Below are the code and all the weights of a small trained network. Each question names an input and a class and asks about switching units off, where a switched-off unit gives its printed mean instead of its output.

import numpy as np


def w(rows, s, z=0):
    codes = np.array(rows[::2]) - 128.0
    scale = np.full(codes.shape[1], s)
    scale[-1] = z or s
    return codes * scale


def f(y):
    return y / 2 * (1 + np.tanh(0.7978845608 * (y + 0.044715 * y**3)))


def log_softmax(a):
    a = a - a.max(-1, keepdims=True)
    return a - np.log(np.exp(a).sum(-1, keepdims=True))


def net(x, mask):
    res = np.array(x, float).reshape(1, 3) / 4 @ E
    y = f(res @ A[0][:, :-1].T + A[0][:, -1])
    res = res + np.where(mask, y, B[0][:, -1]) @ B[0][:, :-1]
    return log_softmax(res[-1] @ U[:, :-1].T + U[:, -1])


A, B = {}, {}
E = w([
[129,153,3,185,178,107,117,238,79,175],'x0',
[202,71,73,123,34,144,241,128,98,72],'x1',
[38,33,137,172,142,63,83,95,86,82],'x2',
],0.011)
A[0] = w([
[94,147,221,103,102,124,130,56,222,60,173],'n1',
[117,79,113,144,56,124,180,104,68,86,255],'n2',
[87,170,34,170,104,89,102,197,118,128,88],'n3',
[133,123,174,101,132,120,131,54,175,84,26],'n4',
[132,197,129,94,127,172,163,120,146,181,25],'n5',
[91,148,84,139,192,116,166,112,149,171,13],'n6',
[144,131,78,156,80,105,176,162,100,74,51],'n7',
[69,177,206,159,221,103,31,142,144,208,111],'n8',
[24,88,157,112,128,39,108,147,46,151,176],'n9',
[42,116,116,126,115,64,123,99,151,79,121],'n10',
[98,144,94,184,143,100,100,216,114,154,86],'n11',
[190,200,162,100,143,145,145,166,209,255,206],'n12',
[103,65,147,126,149,67,119,124,63,99,17],'n13',
],0.0089,0.0061)
B[0] = w([
[72,170,124,109,159,222,86,103,74,206,226],'n1',
[90,205,128,91,144,133,195,190,65,80,229],'n2',
[89,128,123,126,84,218,60,92,113,219,200],'n3',
[118,76,112,55,65,223,93,108,147,190,167],'n4',
[173,113,131,33,56,52,57,142,254,29,166],'n5',
[88,47,132,54,57,142,70,173,199,163,141],'n6',
[80,85,208,29,107,150,105,192,105,141,174],'n7',
[112,76,219,94,145,96,186,252,73,81,245],'n8',
[222,187,55,164,114,76,103,110,123,68,210],'n9',
[165,188,145,108,86,85,75,112,113,128,174],'n10',
[50,104,114,93,88,188,83,74,66,205,196],'n11',
[115,213,77,170,107,105,82,137,112,73,248],'n12',
[176,126,71,98,17,86,70,110,196,60,163],'n13',
],0.0096,0.015)
U = w([
[90,105,132,94,66,201,81,40,95,248,47],'0',
[130,93,236,62,80,113,217,218,80,78,106],'1',
[218,212,84,138,38,74,50,78,158,45,63],'2',
[133,254,112,211,211,126,193,116,5,120,217],'3',
[232,44,158,211,148,72,195,64,248,223,2],'4',
],0.0099,0.0063)

Each question gives the input, the list of numbers given to net, and the class t.
The units are the neurons (one row each of A and B). Each row of codes is followed by its name. A weight is (code - 128) times the scale printed after its matrix; where a second scale follows, it is the last column's (A, B and U).
mask holds one flag per neuron, in row order. A switched-off neuron (its flag False) gives its mean, the last column of its row in B, instead of its output. The means were averaged over made-up inputs and are rounded, as every weight is.
A unit's drop is (log p(t) with every unit on - log p(t) with that unit switched off) / (log p(t) with every unit on - log p(t) with every unit switched off).
The circuit of an input: a set's keep is (log p(t) with only the set's units on - log p(t) with every unit switched off) / (log p(t) with every unit on - log p(t) with every unit switched off). Starting from the 12 units with the biggest drops (on a tie, the unit counted first), units are removed one at a time, each time the one whose removal leaves the highest keep (on an exact tie, the one counted first), for as long as the keep stays at least 0.8.
units of the circuit, in order: the units of the circuit, biggest drop first
most important unit: the unit with the biggest drop
k most important neurons: the k neurons with the biggest drops, biggest first
drop when u is switched off: that unit's drop, to one decimal
input [-7,-4,8], class 2: most important unit : n9
input [-2,-3,0], class 3: 2 most important neurons : (n5; n7)
input [7,1,-8], class 2: 3 most important neurons : (n12; n5; n1)
input [-2,1,0], class 3: 3 most important neurons : (n8; n3; n11)
input [-2,-5,-7], class 2: 2 most important neurons : (n12; n5)
input [-1,-5,2], class 1: 2 most important neurons : (n8; n12)
input [-3,3,3], class 3: units of the circuit, in order : (n8; n2; n5)
input [-8,0,8], class 0: 2 most important neurons : (n1; n4)
input [1,1,-1], class 3: 3 most important neurons : (n8; n5; n13)
input [-5,-4,8], class 2: 2 most important neurons : (n9; n13)
input [-6,-8,8], class 1: 3 most important neurons : (n8; n12; n5)
input [-2,6,8], class 2: 2 most important neurons : (n8; n13)
input [6,-7,5], class 1: 2 most important neurons : (n8; n1)
input [-8,2,7], class 0: most important unit : n1
input [5,-6,2], class 1: 3 most important neurons : (n8; n1; n4)
input [8,-7,-1], class 0: 2 most important neurons : (n11; n3)
input [5,-6,-6], class 1: 2 most important neurons : (n8; n9)
input [7,2,-7], class 0: 2 most important neurons : (n3; n11)
input [-3,-3,-3], class 3: drop when n12 is switched off : 0.3
input [-1,-4,8], class 2: drop when n7 is switched off : 0.0
input [1,-7,-2], class 1: drop when n8 is switched off : 1.7
input [2,3,3], class 3: units of the circuit, in order : (n5)
input [0,-7,0], class 1: drop when n8 is switched off : 2.5
